In the rows, zero is written as 128.
Each row is followed by its class number.
[ 80 152 132 125 150 112 150 179 111 106 162  72  82 148 120  98  98 114
 116 137 169 121 148 123 142  76 214 116 135  91 135  82 130 125  98  98
 124 101 105 144 114 165 103 131  96 109 134 168 115 161 130]
4
[127 110 112 150 142 159 139 146 129 141 111 152 128 114 120 120 126 133
 134 129 157 132 116 149 111 106 129 110 118 117 116 124 116 118 129 150
 126 166 148 145 119 155 145 128 134 107 109 112 137 114 117]
8
[132 138 119 124 144 114 101 117 118 129 150 125 136 124 148 115 139 129
 140 135 112 129 128 123 127 126 146 115 109 119 133 136 120 133 133 125
 133 115 129 125 103 147 119 138 119 110 131 130 122 149 123]
10
[132 141  98 132 137 141 102 134 130 128 121 122 105 145 121 121 161 147
 124 138 131 115 140 130 132 113 152 135 184 107 115 108 114 145 128 113
 105 141 172 126 117 131 127 156 121 102 140 126 114 135 130]
2
[120 109 146 106 118 115 122 110 128 132 129 117 134 128 139 139 137 145
 135 128 121 119 109 115 120 129 134 140 112 132 126 124 128 137 139 123
 131 139 128 114 114 139 122 121 131 135 131 117 121 129 124]
6
[146 106 124 139  51 108 144 121 174 129  87 146 148 111 132 170 116 127
  99 147  94  99  90 164  98 182  94 128 179 159 104 184 126 108 109 183
 156  91  96 144 116 120 130 133 133 123 144  92 117  78 139]
12
[132 130 113 129 125 116 129 139 127 130 143 126 115 121 132 129 119 136
 129 120 104 141 135 121 120 113 122 120 119 116 135 125 118 137 135 113
 126 116 123 133 129 146 119 134 118 119 147 120 124 132 136]
10
[118 134 122 133 109 135 127 118 122 117 135 127 126 134 130 134 139 132
 117 128 131 107 123 128 119 138 126 115 132 117 124 127 143 135 125 138
 129 128 143 131 107 149 129 110 132 113 133 104 133 123 129]
2
[113 123 108 122 118 127 138 134 139 120 123 131 121 123 144 144 130 144
 129 127 118 111 117 126 136 125 134 135 131 126 124 130 127 116 147 134
 122 123 116 112 136 157 128 130 140 132 139 118 122 137 146]
0
[144 112 127 139 135 157 106 136 117 123 142 130 156 136 116 140 115 117
 134 111 122 139 110 151  88 134 150  99 162 123 106 120 121 141  82 115
 136 106 101 137 108 116 133 138 118 105 142 124 116 117  63]
12
[132 125 121 128 136 146 141 114 108 129 126 116 125 128 117 133 129 129
 133 126 137 119 125 118 136 137 126 125 126 132 112 138 138 112 119 114
 124 141 109 127 131 131 124 133 124 128 140 115 135 138 130]
11
[148 162 129  87  94 125 112 112 112 133 109  90 129 117 162 135 147 139
 167 161 188 137 124 103 162  88 132 159 119 108 103 105 184 130 149 152
 110 105 102 138 150 184 101 164 145 145 145 167 110  96 106]
8
[119 129 153 107 126 147 129 109 149 134 104 105 134 168 139 144 111 121
 121 115 117  94 136 127 119 144 148 125 126 143 112 133 135 144 121 142
 143 113  99  98  88 146 106 109 134 118 108  90 115 123 119]
7
[135 130 109 117 131 131 132 110 112 131 163 120 133 116 127 132 130 136
 123 118 121 116 130 127 121 132 144 116 118 117 129 126 133 135 122 126
 109 123 124 120 130 125 139 131 128 137 159 104 126 141 121]
8
[127 136  98 120  82 130 110 155 116 122 110 108 148 143 134 154 133 118
 134  97 112 133 104 136 123 140 166 151 132 143 127 129 106 112 109 134
 136 107  59 123 142 149 152 156 147 112 149 124 115 124 104]
12
[145 117  66 151 178 155 145 133 134 100 168 125 106  85  93 122  98 189
  79 139 118 128 139  59 131 134 114 143 162 166 131 154 155 113 156 156
 160 158 101  98 116 111 193  94 145 136 122 117 138 110 115]
0
[180 119 176 139 151  97 114 136  91  78 155 100 123 111 134 126 119 119
  80 143 169  98 120  81 114 117 152  83 144 148 180 196 175 129  77 156
 145 170 121 117 137 116 168 126 114  76 165 128 149 139 109]
7
[148 134 109 143 136 144 109 143 125 113 140 144 131 102  93 108 125 119
 145 118 119 118 151 117  99 129 126 118 119 126  96 124 124 117 122 147
 111 129 129 117 119 123 127 130 113 140 133 117 112 136 121]
8
[112 123 103 120 115 145 163 181 124 116 135 118 145 105 141 134 127 154
 129 138 138 112 135 115 131  95 130 148 131 126 105  96 138 123 135 129
 159 107 142 153 138 130 154 156 130 129 181 128 109 100 194]
9
[107 160 117 148 143 124 117 155 107 110  96 108 179 126 152 148 144 148
 116 125 138 134 123 118 132  96 160 123 143 131 141 124 128 138 108 133
 129  98 103  98 108 135 143 124 145 117 151 114 129 120 152]
0
[139  97 104 143 157 168  65 144 113 135 180 142 145 121 202 159 133 124
 148 144 114 126  91 151 154 163 158 128 107 126 124 113 161 162 155 167
 151  99 120 111  86 121 176 137 144 129 111 143 137  79 146]
9
[133 142 110 137 144 118 121 115 115 132 152  92 153 114 124 125  74 138
 132 112 128 122 137 102 117 123 132 131 123 159 148 138 137 111 130 140
 151 116 109 130 141 113 146 118 138 106 132  89 122 132 104]
1
[131 111 129 104 155 140 133 116 141 140 131 133 151 103  92 118  89 135
 141 116 121 107 100 117 131 106 142 124 155 137 134 157 144  97 123 129
 133 123  94  95 140 146 137 108 159 125 120 127 109 129 128]
4
[125 116 147 117 114 117 123 110 127 128 108 124 132 145 101 131 142 130
 124 109 130 124 127 125 119 124 121 143 140 128 124 102 125 158 144 102
 125 167 192 120 150  78 106 130 134 125 111 118 133 152 125]
9
[113 134 102 141 252 129 102 143 100 129 164 118 132  93  99 135 125 171
 102 125 125  99 115 125 126 140 186 121 162 145 161  83  76 128 166 111
 130 120 124 157 102  71 145 117 129  71 130 128 141 139 130]
5
[138 121 120 155 108 136 131 164 117 158 112 117 165 139 137 128  83 135
 157 112 106 133 127 151 134 149 130 137  99 148 140  99 120 105 151 116
 139  99 127 161 149 136 121 140 141 127 180 130 132 151 155]
9
[140 113 125 114 124 123 144 117 129 147 140 132 118 124 132 135 122 133
 131 125 123 122 137 134 142 136 140 137  94 111 134 128 131 133 150 122
 144 141 126 138 151 133 121 146 125 138 146 120 130 134 157]
7
[132 114 120 130 133 136 146 111 115 130 157 124 112 119 131 124 145 113
 110 139 123 134 118 129 131 144 156 124 121 123 119 127 126 131 123 130
 108 147 125 130 133 132 148 126 125 122 142 132 136 134 124]
1
[143 120  93  86  30 101 233 179 142 128 137 129 119 128 161 113 140 104
 101 124 135 111 146 156 149 132 156 126  78 144 103 120 154  91 123 123
 131 109 120 154 204 147 180 151 139 145 174 153 141 130 107]
10
[130 133 134 117 130 135 113 122 114 140 105 116 177 130 160 119 130 134
 159 129 152 100 146 142 144 114 154 127 105 105 105 101 124 137 107 123
 136 114  98 140 144 117 118 161 124 117 111 113 120 122 121]
11
[135 134 135 115 127 161 122 113 113 152 126 127 103 120 130 116 141 122
 162 121 139 120 131 145 137 100 143 126 123 127 123 124 132 108 128 130
 132 146 190 140 147 113 114 158 123 128 122 130 110 126 110]
11
[138  89  58  99  33 155 110  47 119  93 167  98 107 129 123 138 116 169
 145 130  94 136 113 106  94 168  39 128 109 127 115 147 123 135 141 139
 143 176 118 166 144 142 120  97 118 130 120  88 120  92 175]
1
[130 129 118 117 138 143 116 142 115 121 141 107 138 122 127 126 121 127
 130 128 126 110 131 138 127 131 150 130 110 141 117 107 122 120 135 109
 122 129 133 132 133 132 127 130 134 126 155 141 132 137 139]
9
[127 109 144 127  95 123 135 117 108 136 120 113 131 126 138 139 128 135
 127 129 111 129 136 124 134 138 122 140 106 121 126 138 125 130 126 123
 136 142 120 134 133 126 133 123 119 133 150 115 136 134 134]
11
[108 125 104 129 125 144 119 125 109 126 140 122 122 126 134 131 116 130
 136 131 116 113 135 140 132 141 152 122  99 117 131 109 122 121 140 124
 136 143 127 145 130 126 115 141 125 133 157 124 134 141 158]
9
[124 121  99 129 150 132 110 113 125 106 154 125 169 135 123 121 148 145
 137 143 134 136 128 139 109 119 153 107 157 137 124 130 106 136 111 112
 140 146 112 122 109 132 118 130 123 113 121 148 117 141 116]
1
[152 121 120 151 166 137  93 140 124 141 129 121 123 139 145 112 107 138
 155 117 125 133 131 125 117 107 130 117 136 119 124 129 114 147 133 106
 126 135 143 132 119 124 137 137 116  92 120 118 113 141 120]
10
[139 135  73 115 213 158 130  88  83 146 157  94 118  98 110 110 124 116
 111 107 159 142 111 110 118 130 175  68 105 110 134 130 188 115 142  89
  98 110 112 103 115 126  87  93 115 118  45 128 158 143 137]
4
[127 131 120 122 128 139 127 121 125 127 145 125 138 138 147 123 134 142
 124 118 123 106 136 127 120 145 136 120 126 122 124 130 124 136 125 117
 136 137 119 125 125 124 137 134 124 126 143 105 124 133 129]
2
[144 126 206  29 129 124 119 104 161 161  92  71 158 176 136 127 113 146
 136 119 154  88 142 118 126 114 181 164 101 133  70  93 111 149 140  99
 129 164 142 143 156  79 129 167 128 125 117 105 107 116  84]
5
[123 120 122 119 129 123 109 119 117 124 131 125 123 123 132 142 130 136
 125 138 124 131 119 118 131 130 129 139 126 134 130 127 133 129 138 112
 127 137 127 130 136 131 127 114 124 131 133 127 128 129 135]
6
[125 128 113 109 132 136 122 125 128 123 144 132 138 122 126 134 122 135
 132 127 127 105 136 135 111 118 133 125 119 125 116 133 115 118 125 138
 128 135 125 131 126 135 121 128 136 133 139 105 121 135 118]
8
[ 99 108 122 145 108 136 130 118 115 129 119 108 140 159 119 132 111 136
 123 116 132 127 119 126 100 129 138 113 124 132 130 138 117 113 102 134
 140 150 140 149  91 126 123 118 120 112 151  89 142 139 121]
8
[126 131 129 134 127 125 145 107 127 125 105 135 133 104 129 142 132 129
 146 110 147 132 129 114 109 137  88 129 128 131 142 132 132 127 149 120
 135 147 111 133 145 127 149 118 133 124 151 105 136 131 127]
3
[135 126 146 133 142 129 131 140 113 132 127 139 137 138 134 120 158 131
 127 116 132 110 114 124 126 141 137 120 138 124 126 123 122 133 111 132
 109 134 135 118 120 125 131 134 137 114 136 115 132 137 125]
2
[143 115 123 151 142 126 112 133 116 136 115 109 143 128 126 120 141 137
 129 117 110 137 119 134 122 131 164 132 148 128 132 102 119 159 143 120
 120 123 131 101 107 114 131 130 126 109 123 145 131 133 125]
7
[134 126 134 116 131 119 129 110 118 130 148 131 115 136 145 129 140 129
 141 138 122 124 128 120 153 136 143 124 122 106 124 113 140 142 136 134
 118 116 116 127 128 146 127 144 123 135 150 133 123 136 138]
7
[141 130 162 113 158 141 168 171 124 153 112 124 150 123 121 113 108 123
 117 130 147 137 136 136 130 122 149 155 103 142 121 127 112 112 103 141
 145 125  88 127 133 131 133 120 153 141 135 141 135 105 107]
4
[153 126 134 100 144 173 112 110 136 138 131 124 125 126 135 117 137 119
 115 123 140 160 119 126 110 120 134  96 117  91 106 117 113 122 125 106
 119 147 136 141 121 128 152 130 133 131 129 120 137 121 107]
4
[117 110 129  95 102 120 134 121 127 137 124 134 151 137 130 152 135 144
 133 136 120 148 113 129 123  82 139 128 139 136 119 115 141 150 119 130
 131 144 172 127 141 161 152 107 136 118 121 107 118  94 126]
6
[130 112 136 112 113 122 143 121 129 136 133 132 132 133 114 128 125 135
 120 127 107 118 111 121 131 145 142 126 130 138 128 149 146 118 116 136
 126 123 118 124 138 134 128 132 128 138 135 121 126 133 117]
12
[127 110 111 119 139 133 130 127 120 134 139 138 136 134 125 138 126 150
 142 135 119 120 119 129 130 131 139 131 108 133 128 116 128 131 133 122
 124 147 134 129 132 145 128 139 126 136 148 111 134 117 143]
6
[127 133 134 117 113 126 152 114 133 126 132 121 130 103 132 122 110 111
 122 127 126 118 137 132 124 127 120 112 112 123 127 127 134 137 140 143
 136 127 128 120 120 135 130 104 141 123 131 112 131 127 119]
7
[170 142 138 126 131 146 157 124 151  92 149  83 127 130 109 119 166 146
 131 101 207  79 162 128  92 130 123 127 107 162 130 141 132 138  70  98
 124 189  99 104 175 125 104 121 160 132 172 141 122 164 133]
0
[155 106  83 124 117 112 116 157 124 116 140 134 170 136 108 147 117 133
 141 107 110 126 119 141 113 136 147 123 105 138 118 145 116 125 121 120
 145 129  86 110 114 133 140 134 147 120 136 125 139 126 112]
10
[127 143  87 127 175 114 116 157 115 126 144 121 147 128 109 109 105 142
 119 125 122 119 140 130 123 123 133 100 152 146 133 129  90 107 114 119
 117 124 149 144 105 106 112 124 122 106 120 101 143 128 132]
2
[141 129 136 104 105 158 155 131 116 109 112 151 162 128 121 120 113 106
 106 138  85 127 172 115 134 118 131 121 148 128 106 121 106 125 103 130
 126 129  93 130 138 114 128 136 136 141 163 127 133 124  57]
11
[139 161  94 109 127 122 108 117 143 137 125 105 148 107  94 139 122 137
 115 133 134 130 139 134 119 112 171 148 140 128 144 122 116 116 117 128
 153 130 117 139 146 152 147 161 132  95 140 111 124 122 120]
3
[131 133 130 131 138 140 133 127 125 116 133 131 137 121  81 138  97 135
 117 123 113 114 125 120 103  87 137 123 157 125 134 126 135 116 116 122
 120 118 143 124 143 133 125 121 153  97 132 107 125 143 112]
5
[125 115  78 134 102 137 123 116 129 121 119 110 112 152 134 148 107 119
 156 100 147  85 125 139 133  99 159 108 157 129 128 148 152 113 117 110
 117 103 127 150 141 158 129 141 126  97 133 110 104 129 126]
12
[130 125 131 105 126 103 130 110 121 126 152 121 142 126 150 136 117 136
 144 135 133 115 118 134 134 121 131 128 105 132 135 126 126 145 132 118
 123 142 126 123 142 141 134 128 137 133 138 112 129 126 117]
6
[125 124 141 138 121 136 125 141 106 133 113 100 125 130 111 140 119 125
 123 119 133 119 119 131 120 108 151 138 119 112 116 127 132 116 110 124
 137 130 140 121 111 109 116 133 135 121 118 110 136 137 113]
11
[108 165  94  88 114 120 138 111 115 117 106 119 133 152 110 144 139 126
 128 132 126 104 139 144 152 110 183 131 128 136 135 135 105 105 123 137
 127 125 137 145 109 155 145 128 140 122 134 110 123 118 123]
3
[131 125 142 110 125 135 138 110 135 134 120 126 119 130 128 118 137 129
 117 133 107 118 116 124 133 152 127 124 113 118 117 124 117 122 149 122
 116 130 125 125 125 155 126 126 124 125 140 116 129 150 156]
7
[122 139 116 124 150 142 134 112 122 106 120 130 172 123  95 133 104 140
 134 110 124 110 138 114 105 116 142 124 102 133 128 116 119 114 137 127
 154 130  82 137 107 142 132 100 147 131 110 106 141 116 103]
3
[142 119 148 143 107 121 108 154 130 113  96 112 147 118 131 163 115 162
 122 126 141 140 134 130 123  81 120 145 171 118 127 136 111 148 121 113
 131 108 103 125 116 125 189 111 144 106 161 138 108 100 109]
5
[138 130  99 126 110 147 112 108 137 112 135 113 153 143 117 123 117 143
 129 130 134 126 135 106 130 131 147 128 116 112 109 134 133 121 124 108
 151 127  85 157 128 154 138 157 119 131 146 124 122 130 122]
12
[133 130 111 144 128 137 129 129 120 119 137 122 132 133 124 133 122 125
 129 111 122 118 127 115 132 124 165 125 118 130 128 126 140 120 126 134
 125 119 130 120 126 141 130 138 130 126 144 116 127 136 130]
0
[119 114 134 144 146 129 120 127 122 132 129 127 146 149 115 129 124 120
 133 121 130 119  95 116 133 102 169 122 147 120 141 145 137 123  94 141
 129 126 129 126 108 132 114 148 152 108 118 116 135 137 120]
12
[118 122 131 131 118 130 122 130 116 130 102 119 134 121 138 126 121 141
 126 134 114 119 138 146 110 134 117 132 114 142 128 127 114 116 138 120
 127 138 143 129 133 139 113 113 125 122 134 123 133 143 141]
9
[122 150 155 112 157 162 128 128 138 132 141 131 105  98 109 122 164 128
 109 136 127 141 129 123 101  91 165 142 136 102 126 101 136 151 138 130
 133 152 164  93 140 151 135 136 129 129 136 139 115 119 129]
4
[150 119 169 103 151 135 169 148 108 137 166 106 147 174 134 146 129 134
 100 127 130 122 111 125 121 108 172 136 160 150 122 135 155 154  71 112
 141 112 128 138 151 125 138 106 147 113 136 129 111 141 102]
12
[132 142  76 127 132 144 130 129 123 112 175 116 146 131 119 124 133 110
 143 102 152 139 148 104 136 109 153 119 134 158 142 131 144 156 130 137
 148 143 141 123 123 115 131 128 130 125 114 136 113 117 137]
8
[140 148 137 136 118 149 107 120 135 119 128 115 155 123 161 142 149 119
 105 135 158 121 144 148 108 117 160 104 128 105 113 113 134 154 131 129
 141 115 145 143  96 122 158 118 132 119 149 123 123 127  82]
8
[127 119 119 107 140 153 129 137 127 118 162 137 149 133 105 144 117 110
 108 106 109 126 169 107 112 121 154 143 107 122 131 115 118 146 110 110
 146 149 105 126 169 106 126 139 129 128 149 100 126 136 124]
1
[133 122 121 128 144 133 140 136 127 127 146 124 140 116 138 136 135 122
 118 129 132 124 127 124 125 120 141 125 129 135 135 133 127 137 129 122
 126 119 122 130 138 144 129 128 123 108 133 123 119 127 156]
1
[127 117 108 143 122 119 108 134 147 104 125 125 136  90 143 135 140 151
 117 117 151 129 138 122 126 130 123 107 138 126 129 118 139 135 130 130
 128 124  81 107 134  97 147  99 137 143 114 145 134 115 118]
0
[131 158 167 110 114 123  93 141 123 112 115  98 154 127 125 148 111 118
 134 120 151 133 114 126 109 124  94 164  98 155 132 125 124 136 134 118
 151 116 153 115 112 104 102 123 146 139 134 114 133 106  91]
6
[130 114 121 129 111 131 121 123 118 127 119 127 136 123 126 137 118 133
 132 127 117 114 139 135 120 125 140 126 114 127 125 128 136 110 131 126
 132 133 134 131 135 133 117 137 131 133 153 125 132 139 129]
9
[125 113 153  92 112 111 187 132 119 131 173 121 133 118  89 156  69 110
  73 101  95 130 146 121 132 124 153  97 125  98 123 106 140 153 110  84
 119  97 105 121 137 108 138 131  96 142 168  86 143 127  62]
11
[126 140 127 100 133 125 121 116 130 118 152 144 144 115 136 125 144 112
 143 117 139  94 140 111 122 127 130 106  99 128 129 137 145 122 121 159
 115 118 134 112 126 139 114 134 134 133 125  95 121 140 126]
8
[133 134 119 119 131 119 114 152 109 113 117 127 147 141 130 124 126 152
 147 122 134 138 117 115 106 128  98 113 127 142 128 130 108 113 108 131
 148 151  95 141 144 116 130 117 146 106 132 116 127 145 118]
10
[130 133 119 114 139 125 127 129 145 130 144 135 142 123 120 119 147 135
 128 134 132 122 129 130  97 114 117 112 129 142 118 136 116 121 109 155
 112 147 170 118 121 149 119 131 132 117 118  94 132 132 136]
8
[132 122 134 128 133 127 140 129 114 134 134 119 129 118 142 121 142 136
 138 142 144 115 140 134 149 140 122 127 117 114 122 138 130 142 123 111
 126 138 129 125 128 113 121 137 113 134 139 132 127 147 154]
11
[129 174 141 114 141 124  81 173 149 115 148 125 188 131 109 120 106 116
 136 135 148 128 130 127 111 109 121 123 131 150 136 117 123 114 102 140
 150 107 155 139 149 129 108 148 137 109 139 111 121 146 129]
8
[132 132 121 106 128 132 120 159 131 144 127 109 141 129 115 124 117 144
 122 127 123 133 163 126 130 104 143 163 128 141 130 108 107 134 122 116
 150 137 173 140 149 107 120 167 120 121 152 122 115 122 147]
9
[125 126 110 109 154 121 131 113 124 146 139 104 162 135 139 126 108 135
 132 119 116 111 125 130 138 102 188 134 108 144 135 118 122 126 128 127
 128 126 140 136 142 127  86 155 129 123 118 112 138 109 147]
0
[139 124 125 108 118 135 138 145 126 134 128 130 124 138 134 137 121 134
 120 128 105 135 133 133 122 127 127 118 125 125 134 126 133 130 137 128
 133 125 138 121 141 151 125 127 128 121 139 115 127 141 141]
7
[121 134 130 111 134 130 152 118 135 120 153 125 135 117 137 124 141 144
 123 136 130 121 125 118 131 148 121 114 116 122 129 120 120 141 142 129
 130 135 102 123 127 121 125 126 129 143 138 121 118 139 152]
1
[157 155 104 104 123 153  78 118 160 107 108 116 143 147  97 127 145 130
 155 128 153  96 149 127 129 133 156 137 119 135 104 142 128 126 117 131
 140 148 121 122 120 132 130 160 120 134 107 122 107 108 158]
3
[ 98 132 123 123 145 138 144 140 127 139 113 121 129 114 115 123 118 145
 131 117 119 116 151 130 118 141 152 166  96 133 116 102 100 108 149 112
 136 125  83 124 138 100 109 160 122 144 144 130 133 131 129]
5
[117 119 133 115 147 132 138 132 133 131 143 141 144 124 112 145 127 130
 115 118 110 117 128 115 120 134 158 134 124 131 125 143 129 131 117 124
 146 131  96 123 137 134 137 138 122 131 152 106 119 132 134]
12
[132  95 106 112 177 141 116 144 123 143 162 154 163 118 161 137 110 135
 148 123 132 107 130 135 147 111 160 124 126 137 153 108 126 151 137 117
 142 120 110 136 144 145 146 131 136  96 119 128 120 115 110]
6
[130 121 122 107 130 119 148 116 123 131 140 125 137 123 136 134 122 134
 118 139 133 112 129 133 143 126 155 115 118 121 124 129 137 134 134 120
 119 134 112 139 157 138 143 125 121 124 133 119 119 129 142]
1
[131  89 101 158 114 115 132 140 117 142 108 123 155 122 150 143 106 136
 133  86 100 139 123 126 127 108 149 139 127 127 137 125 115 124 134 106
 118 107  99 126 154 124 134 127 129 123 131 117 133 126 147]
0
[137 119 130 113 133 126 127 126 120 132 138 135 145 132 123 138 146 143
 127 125 133 109 114 133 113 127 142 128 125 132 122 138 137 123 116 136
 122 143 140 117 143 133 135 134 133 127 140 107 125 144 128]
8
[118 113 139 119 137 154 112 117 140 138 121 124 150 150 120 135 100 115
 136 123 116 102  99 134 126 149 171 124 119 129  86 138 138 107 115 121
 136 126  78 136 126 144 146 120 136 128 127 110 117 137 116]
12
[151 119 114 130 128 131 154 115 121 121 156 135 140 113 120 153 119  96
 109 122 122 105 106 133 128 126 150 125 136 132 132 143 138 150 123 151
 123 125 131 117 131 126 141 133 149 105 127 100 130 101 124]
1
[149 149 109 137 191 141 146 165 156 138 159 112  90 156 147 137 145 154
  74 136 149 141 175 134 124 120 205  92 115 130 108  96 103 142 129 137
 132 166 159 145 108 125 184 115 122 128 117 103 141 134 114]
0
[148 116 122 128 130 165 128 123 108 135 119 116 127 120 140 129 103 144
 143 111 128 125 138 129 139 122 106 111 128 113 129 127 127 146 135 104
 123 127  99 128 130 122 125 114 123 125 111 120 116 121 117]
11
[127 120 125 128 148 129 136 127  98 121 148 137 139 110 104 139 126 124
 131 125 129 123 132 126 134 125 132 123 117 127 131 148 134 125 108 114
 133 151 113 114 144 120 124 127 124 131 136 119 139 140 133]
11
[142 133 131 121 150 143 105 143 139 117  95 134 171 126 127 163 131 123
 145 110 143 119 148 119 113 101 143 151 138 111 115 116 119 143 121 111
 142 100  61 116 111 146 122 150 138 121 132 121 118 104 110]
3
[130 119 130 139 112 138 112 137 118 132 112  98 101 132 137 144 121 127
 155 104 152 125 109 131 100 132 127 136 108 123 122 110 116 126 151 149
 138 147 123 134 112 130 123 120 141 103 102 111 116 130 104]
1
